Here is a tiny trained network, its code and every weight. The questions are about switching its units off for an input and a class, where a switched-off unit gives its printed mean instead of its output.

import numpy as np


def w(rows, s, z=0):
    codes = np.array(rows[::2]) - 128.0
    scale = np.full(codes.shape[1], s)
    scale[-1] = z or s
    return codes * scale


def norm(h):
    return h / np.sqrt((h * h).mean(-1, keepdims=True) + 1e-5)


def f(y):
    return np.maximum(y, 0)


def log_softmax(a):
    a = a - a.max(-1, keepdims=True)
    return a - np.log(np.exp(a).sum(-1, keepdims=True))


def net(x, mask):
    res = np.array(x, float).reshape(1, 2) / 4 @ E
    u = 0
    for l in range(2):
        y = f(norm(res) @ A[l][:, :-1].T + A[l][:, -1])
        res = res + np.where(mask[u : u + 5], y, B[l][:, -1]) @ B[l][:, :-1]
        u += 5
    return log_softmax(norm(res)[-1] @ U[:, :-1].T + U[:, -1])


A, B = {}, {}
E = w([
[49,109,150],'x0',
[27,255,98],'x1',
],0.0034)
A[0] = w([
[51,130,167,127],'0.n1',
[90,176,121,83],'0.n2',
[165,84,11,238],'0.n3',
[18,148,101,4],'0.n4',
[2,53,159,91],'0.n5',
],0.0087,0.0032)
B[0] = w([
[204,254,149,223],'0.n1',
[78,39,151,200],'0.n2',
[110,117,11,240],'0.n3',
[9,61,176,231],'0.n4',
[251,238,104,254],'0.n5',
],0.0057,0.0041)
A[1] = w([
[162,11,68,141],'1.n1',
[208,254,46,107],'1.n2',
[152,147,229,252],'1.n3',
[194,23,220,103],'1.n4',
[225,100,142,199],'1.n5',
],0.0092,0.0036)
B[1] = w([
[85,88,83,254],'1.n1',
[179,145,201,238],'1.n2',
[210,43,98,196],'1.n3',
[29,213,134,176],'1.n4',
[115,237,255,228],'1.n5',
],0.007,0.0063)
U = w([
[6,174,188,105],'0',
[216,212,122,127],'1',
[160,38,135,214],'2',
[151,61,138,1],'3',
],0.018)

Each question gives the input, the list of numbers given to net, and the class t.
The units are the neurons (one row each of A and B). Each row of codes is followed by its name. A weight is (code - 128) times the scale printed after its matrix; where a second scale follows, it is the last column's (A, B and U).
mask holds one flag per neuron, layer by layer. A switched-off neuron (its flag False) gives its mean, the last column of its row in B, instead of its output. The means were averaged over made-up inputs and are rounded, as every weight is.
A unit's drop is (log p(t) with every unit on - log p(t) with that unit switched off) / (log p(t) with every unit on - log p(t) with every unit switched off).
The circuit of an input: a set's keep is (log p(t) with only the set's units on - log p(t) with every unit switched off) / (log p(t) with every unit on - log p(t) with every unit switched off). Starting from all 10 units, units are removed one at a time, each time the one whose removal leaves the highest keep (on an exact tie, the one counted first), for as long as the keep stays at least 0.8.
units of the circuit, in order: the units of the circuit, biggest drop first
unit that matters most: the unit with the biggest drop
k most important neurons: the k neurons with the biggest drops, biggest first
k most important neurons of layer l: the k neurons of layer l with the biggest drops, biggest first
drop when u is switched off: that unit's drop, to one decimal
input [8,4], class 1: 3 most important neurons	[0.n5; 0.n1; 1.n3]
input [4,-1], class 1: units of the circuit, in order	[0.n5]
input [-2,-1], class 2: 4 most important neurons	[0.n5; 0.n1; 0.n3; 1.n5]
input [1,-4], class 0: 4 most important neurons	[0.n5; 1.n3; 0.n4; 1.n5]
input [-3,1], class 2: 2 most important neurons	[1.n5; 0.n5]
input [-3,-3], class 2: 3 most important neurons of layer 0	[0.n3; 0.n5; 0.n1]
input [-6,-6], class 0: units of the circuit, in order	[0.n5; 1.n4]
input [0,-3], class 2: 3 most important neurons	[0.n3; 0.n5; 0.n1]
input [-1,-1], class 2: 4 most important neurons	[0.n3; 0.n5; 0.n1; 1.n5]
input [-6,-7], class 0: 4 most important neurons	[1.n5; 0.n5; 1.n4; 0.n1]
input [0,3], class 2: units of the circuit, in order	[0.n3; 1.n5; 1.n3; 1.n4]
input [-2,0], class 2: 4 most important neurons	[1.n5; 0.n5; 0.n1; 0.n3]
input [3,2], class 2: units of the circuit, in order	[1.n3; 0.n3; 1.n5]
input [-3,-2], class 2: 2 most important neurons	[0.n3; 0.n5]
input [-1,1], class 2: 3 most important neurons	[1.n5; 0.n1; 1.n4]
input [0,0], class 2: 4 most important neurons	[1.n5; 0.n5; 0.n1; 1.n4]
input [4,-5], class 0: unit that matters most	0.n1
input [7,2], class 1: 2 most important neurons	[0.n5; 0.n1]
input [-3,-5], class 0: 3 most important neurons of layer 1	[1.n5; 1.n3; 1.n1]
input [-5,5], class 0: most important neuron of layer 1	[1.n3]
input [7,5], class 1: 3 most important neurons of layer 1	[1.n1; 1.n3; 1.n4]
input [7,3], class 1: 2 most important neurons of layer 0	[0.n5; 0.n1]
input [-4,-8], class 0: 2 most important neurons of layer 1	[1.n4; 1.n5]
input [-5,-8], class 0: 2 most important neurons of layer 1	[1.n4; 1.n5]
input [-2,1], class 2: drop when 0.n1 is switched off	0.5
input [7,0], class 1: drop when 0.n2 is switched off	0.0
input [5,0], class 1: unit that matters most	0.n5
input [7,-5], class 1: drop when 0.n5 is switched off	0.8
